Below is a small trained network, with its code and all its weights. Each question gives an input and a class and asks what happens when units are switched off, that is, made to give their printed mean instead of their output.

import numpy as np


def w(rows, s, z=0):
    codes = np.array(rows[::2]) - 128.0
    scale = np.full(codes.shape[1], s)
    scale[-1] = z or s
    return codes * scale


def f(y):
    return np.maximum(y, 0)


def log_softmax(a):
    a = a - a.max(-1, keepdims=True)
    return a - np.log(np.exp(a).sum(-1, keepdims=True))


def net(x, mask):
    res = np.array(x, float).reshape(1, 6) / 4 @ E
    y = f(res @ A[0][:, :-1].T + A[0][:, -1])
    res = res + np.where(mask, y, B[0][:, -1]) @ B[0][:, :-1]
    return log_softmax(res[-1] @ U[:, :-1].T + U[:, -1])


A, B = {}, {}
E = w([
[125,31,169,149],'x0',
[131,101,34,199],'x1',
[128,127,127,128],'x2',
[109,90,70,27],'x3',
[254,125,125,119],'x4',
[127,130,130,130],'x5',
],0.0098)
A[0] = w([
[125,120,96,95,47],'N1',
[126,79,152,133,28],'N2',
[130,93,94,47,74],'N3',
[151,120,88,165,105],'N4',
[224,113,105,80,83],'N5',
[156,107,74,70,123],'N6',
[134,212,104,115,92],'N7',
[118,122,102,88,59],'N8',
[118,109,63,159,84],'N9',
[120,98,65,161,112],'N10',
[124,126,97,164,77],'N11',
[136,124,80,168,85],'N12',
[134,144,175,103,35],'N13',
[135,176,111,116,72],'N14',
[105,96,56,158,118],'N15',
[136,120,168,107,128],'N16',
[123,110,95,183,115],'N17',
[166,153,188,222,65],'N18',
[107,94,99,89,80],'N19',
[132,154,148,179,41],'N20',
[119,85,154,133,83],'N21',
[131,106,85,77,42],'N22',
[130,177,118,128,68],'N23',
[252,93,137,140,143],'N24',
[112,179,103,109,101],'N25',
[132,182,103,98,104],'N26',
[127,152,119,135,91],'N27',
[125,134,163,106,38],'N28',
[5,110,124,144,108],'N29',
[133,139,176,110,75],'N30',
[124,87,82,70,93],'N31',
[140,128,174,98,104],'N32',
[130,209,111,141,110],'N33',
[102,134,159,109,112],'N34',
[136,75,156,135,58],'N35',
[137,14,168,153,96],'N36',
[94,56,172,134,157],'N37',
[96,164,180,79,103],'N38',
[139,158,142,183,2],'N39',
],0.013,0.006)
B[0] = w([
[101,106,163,143,147],'N1',
[122,39,75,154,143],'N2',
[72,101,188,137,192],'N3',
[157,131,151,73,179],'N4',
[111,225,95,147,205],'N5',
[89,137,200,179,197],'N6',
[123,34,81,137,187],'N7',
[123,125,154,166,153],'N8',
[167,120,161,77,189],'N9',
[163,112,142,78,202],'N10',
[186,102,170,98,160],'N11',
[179,101,186,81,177],'N12',
[170,91,158,89,152],'N13',
[126,54,93,137,153],'N14',
[172,137,159,80,213],'N15',
[156,128,127,96,164],'N16',
[167,144,179,69,195],'N17',
[66,119,206,175,228],'N18',
[78,141,196,178,170],'N19',
[78,120,191,166,163],'N20',
[128,91,85,135,155],'N21',
[113,100,184,153,164],'N22',
[104,41,91,136,150],'N23',
[106,222,78,120,247],'N24',
[131,67,68,152,170],'N25',
[109,59,83,134,174],'N26',
[127,88,132,132,138],'N27',
[188,118,180,93,141],'N28',
[119,254,75,104,254],'N29',
[198,103,148,89,158],'N30',
[102,127,190,177,190],'N31',
[156,110,130,91,166],'N32',
[105,53,94,147,187],'N33',
[158,161,145,73,163],'N34',
[123,56,60,152,154],'N35',
[115,57,46,133,220],'N36',
[130,122,81,143,213],'N37',
[178,132,134,98,197],'N38',
[101,107,195,149,155],'N39',
],0.0088,0.0087)
U = w([
[72,133,251,229,84],'0',
[233,130,181,45,74],'1',
[122,52,23,180,80],'2',
[137,167,128,148,246],'3',
[115,254,78,149,136],'4',
],0.009,0.011)

Each question gives the input, the list of numbers given to net, and the class t.
The units are the neurons (one row each of A and B). Each row of codes is followed by its name. A weight is (code - 128) times the scale printed after its matrix; where a second scale follows, it is the last column's (A, B and U).
mask holds one flag per neuron, in row order. A switched-off neuron (its flag False) gives its mean, the last column of its row in B, instead of its output. The means were averaged over made-up inputs and are rounded, as every weight is.
A unit's drop is (log p(t) with every unit on - log p(t) with that unit switched off) / (log p(t) with every unit on - log p(t) with every unit switched off).
The circuit of an input: a set's keep is (log p(t) with only the set's units on - log p(t) with every unit switched off) / (log p(t) with every unit on - log p(t) with every unit switched off). Starting from the 12 units with the biggest drops (on a tie, the unit counted first), units are removed one at a time, each time the one whose removal leaves the highest keep (on an exact tie, the one counted first), for as long as the keep stays at least 0.8.
units of the circuit, in order: the units of the circuit, biggest drop first
most important unit: the unit with the biggest drop
top k neurons: the k neurons with the biggest drops, biggest first
drop of u: that unit's drop, to one decimal
input [-2,7,7,1,6,1], class 1: units of the circuit, in order : N12; N4
input [-4,0,1,6,8,2], class 4: most important unit : N5
input [-8,-6,4,-4,8,-7], class 2: top 2 neurons : N7; N33
input [6,7,-3,4,4,5], class 1: units of the circuit, in order : N15; N10
input [8,-6,0,-6,8,6], class 2: units of the circuit, in order : N36; N35
input [-7,-3,-2,-5,5,2], class 2: units of the circuit, in order : N7; N33; N23
input [-3,4,-3,-2,-4,-3], class 1: top 2 neurons : N24; N5
input [-2,-4,-4,1,5,4], class 4: units of the circuit, in order : N5; N24
input [-5,1,-2,3,7,7], class 4: top 3 neurons : N5; N24; N36
input [3,-7,-7,-4,8,-6], class 4: top 2 neurons : N24; N5
input [-1,2,0,5,-6,-5], class 4: top 2 neurons : N29; N18
input [-5,1,-1,-6,-2,-5], class 0: top 2 neurons : N18; N36
input [-2,-3,2,-6,1,-7], class 0: top 2 neurons : N18; N29
input [8,1,0,0,7,8], class 2: units of the circuit, in order : N36
input [2,-6,3,8,-7,-6], class 0: top 3 neurons : N3; N19; N31
input [-6,-2,4,1,8,-7], class 4: top 3 neurons : N5; N24; N36
input [6,3,4,-6,8,8], class 4: top 2 neurons : N24; N5
input [-6,7,5,-3,4,3], class 1: drop of N4 : 0.1
input [4,-6,-8,-3,-6,1], class 3: drop of N4 : 0.1
input [-2,5,-3,-4,-8,5], class 4: top neuron : N29
input [0,-5,-5,-8,5,6], class 0: drop of N18 : 1.0
